[[150 124 127 147 128 114 139]
 [127 148 125 105 108 114 140]
 [142 128 116 129 129 123 128]
 [ 98 128 143 135 144 154 101]
 [146 133 121 123 102 106 136]
 [130 131 126 130 126 123 102]
 [114 129 136 150 135 119 109]
 [109 141 144 141 143 142 114]
 [110 134 140 114 106 132 137]
 [106 141 148 154 150 119 138]
 [143 118 121 125 128 131 137]]
->
[[127 148 125 105 108 114 140]
 [ 98 128 143 135 144 154 101]
 [130 131 126 130 126 123 102]
 [109 141 144 141 143 142 114]
 [106 141 148 154 150 119 138]]

[[134 133 131 121 124 141 138 116 142 140 121 131]
 [122 121 128 130 136 144 128 136 138 136 138 126]
 [132 126 124 145 143 120 120 136 129 116 120 122]
 [147 148 123 135 127 134 123 135 131 123 145 145]
 [131 136 125 126 137 116 132 145 123 118 133 138]
 [135 139 134 153 126 126 126 131 121 119 125 138]]
->
[[122 121 128 130 136 144 128 136 138 136 138 126]
 [147 148 123 135 127 134 123 135 131 123 145 145]
 [135 139 134 153 126 126 126 131 121 119 125 138]]

[[114 132 120 119 129 134 124 132 126]
 [134 124 121 135 117 123 128 126 124]
 [119 122 128 125 129 116 120 122 124]
 [114 132 110 121 120 130 116 132 118]
 [139 114 140 143 129 117 135 112 130]
 [112 131 120 119 130 133 123 130 126]
 [105 136 115 112 129 132 115 137 125]
 [123 125 138 118 135 122 134 131 137]
 [129 121 134 128 130 125 138 122 130]
 [106 134 119 115 132 131 116 134 127]]
->
[[134 124 121 135 117 123 128 126 124]
 [114 132 110 121 120 130 116 132 118]
 [112 131 120 119 130 133 123 130 126]
 [123 125 138 118 135 122 134 131 137]
 [106 134 119 115 132 131 116 134 127]]

[[127 129 128 130 128 128 127 129 127 128 128 128 126 127 129 129]
 [127 112 146 104 150 126 123 112 125 125 123 125 144 127 150 124]
 [128 129 128 129 128 127 128 128 128 128 128 128 126 127 128 128]
 [129 145 109 153 106 130 132 146 130 131 133 130 111 128 108 131]]
->
[[127 112 146 104 150 126 123 112 125 125 123 125 144 127 150 124]
 [129 145 109 153 106 130 132 146 130 131 133 130 111 128 108 131]]

[[124 142 127 121 136 132 131 124 104 113 113 126 126 125 113 120]
 [133 121 141 138 123 134 134 143 146 141 115 128 136 129 147 146]
 [133 145 147 133 138 143 142 146 123 127 108 129 137 129 135 142]
 [131 135 144 133 130 139 138 143 126 128 103 128 137 128 135 142]]
->
[[133 121 141 138 123 134 134 143 146 141 115 128 136 129 147 146]
 [131 135 144 133 130 139 138 143 126 128 103 128 137 128 135 142]]

[[147 112 118 144 145 143 140 120 144 121 119]
 [119 131 139 113 119 116 116 133 108 125 137]
 [150 107 136 119 143 116 122 136 118 113 136]]
->
[[119 131 139 113 119 116 116 133 108 125 137]]

[[130 138 142 139 115 121 139 138]
 [123 108 111 115 131 137 114 104]
 [129 142 132 131 136 119 130 147]
 [133 130 124 127 146 138 128 131]
 [131 140 144 140 116 121 141 140]
 [129 135 140 137 116 122 137 136]
 [129 140 134 132 129 119 132 144]
 [128 115 122 124 127 140 125 111]]
->
[[123 108 111 115 131 137 114 104]
 [133 130 124 127 146 138 128 131]
 [129 135 140 137 116 122 137 136]
 [128 115 122 124 127 140 125 111]]

[[133 122 119 125 126 137]
 [127 117 125 125 123 126]
 [106 110 131 112 130 144]
 [121 124 123 127 128 139]
 [124 129 115 123 132 147]
 [114 124 122 140 128 149]
 [139 121 121 122 128 142]
 [120 119 125 133 128 151]
 [103 107 132 111 131 153]
 [101 109 125 129 129 154]]
->
[[127 117 125 125 123 126]
 [121 124 123 127 128 139]
 [114 124 122 140 128 149]
 [120 119 125 133 128 151]
 [101 109 125 129 129 154]]
---
[[127 131 156 137 130 139 148 132 127 137 129 131 125]
 [126 114 119 132 132 103 149 127 128 123 121 127 120]
 [129 138 132 127 139 124 124 130 125 101 127 124 124]
 [126 130 126 132 124 126 137 127 124 133 127 118 137]
 [128 136 124 128 129 129 143 126 125 123 124 128 126]
 [133 122 130 128 129 115 154 126 126 138 120 132 136]]
->
[[136 132 120 138 126 126 154 115 129 128 130 122 133]
 [126 128 124 123 125 126 143 129 129 128 124 136 128]
 [137 118 127 133 124 127 137 126 124 132 126 130 126]
 [124 124 127 101 125 130 124 124 139 127 132 138 129]
 [120 127 121 123 128 127 149 103 132 132 119 114 126]
 [125 131 129 137 127 132 148 139 130 137 156 131 127]]

[[132 148 127 128 122 140 143 133 132]
 [133 132 126 111 106 119 155 124 149]
 [137 139 132 122 118 128 153 132 148]
 [136 144 140 152 152 151 123 144 125]]
->
[[125 144 123 151 152 152 140 144 136]
 [148 132 153 128 118 122 132 139 137]
 [149 124 155 119 106 111 126 132 133]
 [132 133 143 140 122 128 127 148 132]]

[[140 142 137 105 107 144 126 140 103 111]
 [139 125 113 131 132 113 144 124 130 137]
 [131 140 135 113 113 145 123 139 112 117]
 [151 136 116 120 118 114 141 141 121 128]]
->
[[128 121 141 141 114 118 120 116 136 151]
 [117 112 139 123 145 113 113 135 140 131]
 [137 130 124 144 113 132 131 113 125 139]
 [111 103 140 126 144 107 105 137 142 140]]

[[118 122 136 147 116 123 138 136 140 143 122]
 [137 129 157 129 136 131 137 128 136 129 115]
 [127 131 128 145 121 117 125 154 130 139 123]
 [135 124 116 103 119 127 140 130 115 119 128]
 [118 121 138 110 137 114 113 131 115 124 131]
 [129 142 124 142 141 125 126 151 135 120 137]]
->
[[137 120 135 151 126 125 141 142 124 142 129]
 [131 124 115 131 113 114 137 110 138 121 118]
 [128 119 115 130 140 127 119 103 116 124 135]
 [123 139 130 154 125 117 121 145 128 131 127]
 [115 129 136 128 137 131 136 129 157 129 137]
 [122 143 140 136 138 123 116 147 136 122 118]]

[[145 132 128]
 [133 127 120]
 [125 124 149]
 [134 123 118]
 [151 128 138]
 [112 122 132]
 [143 124 129]
 [110 120 147]
 [128 143 121]]
->
[[121 143 128]
 [147 120 110]
 [129 124 143]
 [132 122 112]
 [138 128 151]
 [118 123 134]
 [149 124 125]
 [120 127 133]
 [128 132 145]]

[[107 113 127 113 139]
 [125 106 116 106 140]
 [131 106 114 106 141]
 [106 118 130 118 140]
 [121 106 118 106 140]]
->
[[140 106 118 106 121]
 [140 118 130 118 106]
 [141 106 114 106 131]
 [140 106 116 106 125]
 [139 113 127 113 107]]

[[136 124 122 129 125 124]
 [125 106 137 109 104 147]]
->
[[147 104 109 137 106 125]
 [124 125 129 122 124 136]]

[[151 134 136 134 145 133 153 124]
 [145 139 136 133 145 128 156 126]
 [150 135 136 134 144 132 153 123]
 [145 138 136 133 145 128 156 125]
 [145 138 136 133 145 128 156 125]
 [151 135 136 134 144 132 153 124]
 [151 134 136 134 145 133 153 124]]
->
[[124 153 133 145 134 136 134 151]
 [124 153 132 144 134 136 135 151]
 [125 156 128 145 133 136 138 145]
 [125 156 128 145 133 136 138 145]
 [123 153 132 144 134 136 135 150]
 [126 156 128 145 133 136 139 145]
 [124 153 133 145 134 136 134 151]]
---
[[130 129 110 134 129 108 123 135 150 132 134 122 122]
 [148 142 112 120 143 143 135 142 118 120 136 155 129]
 [123 125 121 138 124 106 123 130 153 137 131 112 124]]
->
[[122 122 134 132 150 135 123 108 129 134 110 129 130]
 [129 155 136 120 118 142 135 143 143 120 112 142 148]
 [124 112 131 137 153 130 123 106 124 138 121 125 123]]

[[133 122 152 144 134 134 132 118]
 [131 125 124 151 128 118 124 141]
 [127 129 126 104 119 127 112 119]
 [112 152 120 132 141 118 125 107]
 [130 107 144 121 123 130 125 116]]
->
[[118 132 134 134 144 152 122 133]
 [141 124 118 128 151 124 125 131]
 [119 112 127 119 104 126 129 127]
 [107 125 118 141 132 120 152 112]
 [116 125 130 123 121 144 107 130]]

[[130 136 130 125]
 [124 150 127 118]
 [126 135 127 118]
 [135 121 128 134]
 [127 111 127 119]
 [105 120 126 128]]
->
[[125 130 136 130]
 [118 127 150 124]
 [118 127 135 126]
 [134 128 121 135]
 [119 127 111 127]
 [128 126 120 105]]

[[122 105 139]
 [132 113 129]
 [130 125 131]
 [130 144 132]
 [130 137 139]
 [135 140 132]]
->
[[139 105 122]
 [129 113 132]
 [131 125 130]
 [132 144 130]
 [139 137 130]
 [132 140 135]]

[[115 117 139 115 140]
 [121 140 141 153 148]]
->
[[140 115 139 117 115]
 [148 153 141 140 121]]

[[130 126 128 115 124 132 124 126 135]
 [122 111 131 120 120 131 125 126 137]
 [122 111 130 120 122 130 126 125 136]
 [151 135 132 125 121 135 122 123 122]
 [124 115 131 126 126 125 133 128 139]
 [130 124 128 116 124 133 124 125 136]
 [133 124 125 113 122 133 121 122 134]
 [131 124 128 116 124 132 124 127 136]]
->
[[135 126 124 132 124 115 128 126 130]
 [137 126 125 131 120 120 131 111 122]
 [136 125 126 130 122 120 130 111 122]
 [122 123 122 135 121 125 132 135 151]
 [139 128 133 125 126 126 131 115 124]
 [136 125 124 133 124 116 128 124 130]
 [134 122 121 133 122 113 125 124 133]
 [136 127 124 132 124 116 128 124 131]]

[[154 126 124 145 155 123 137 133]
 [115 152 144 106 112 115 122 142]
 [115 139 142 126 116 147 130 130]]
->
[[133 137 123 155 145 124 126 154]
 [142 122 115 112 106 144 152 115]
 [130 130 147 116 126 142 139 115]]

[[127 116 107 133 127]
 [133 138 132 105 123]
 [121 118 117 131 137]
 [132 124 131 105 123]]
->
[[127 133 107 116 127]
 [123 105 132 138 133]
 [137 131 117 118 121]
 [123 105 131 124 132]]
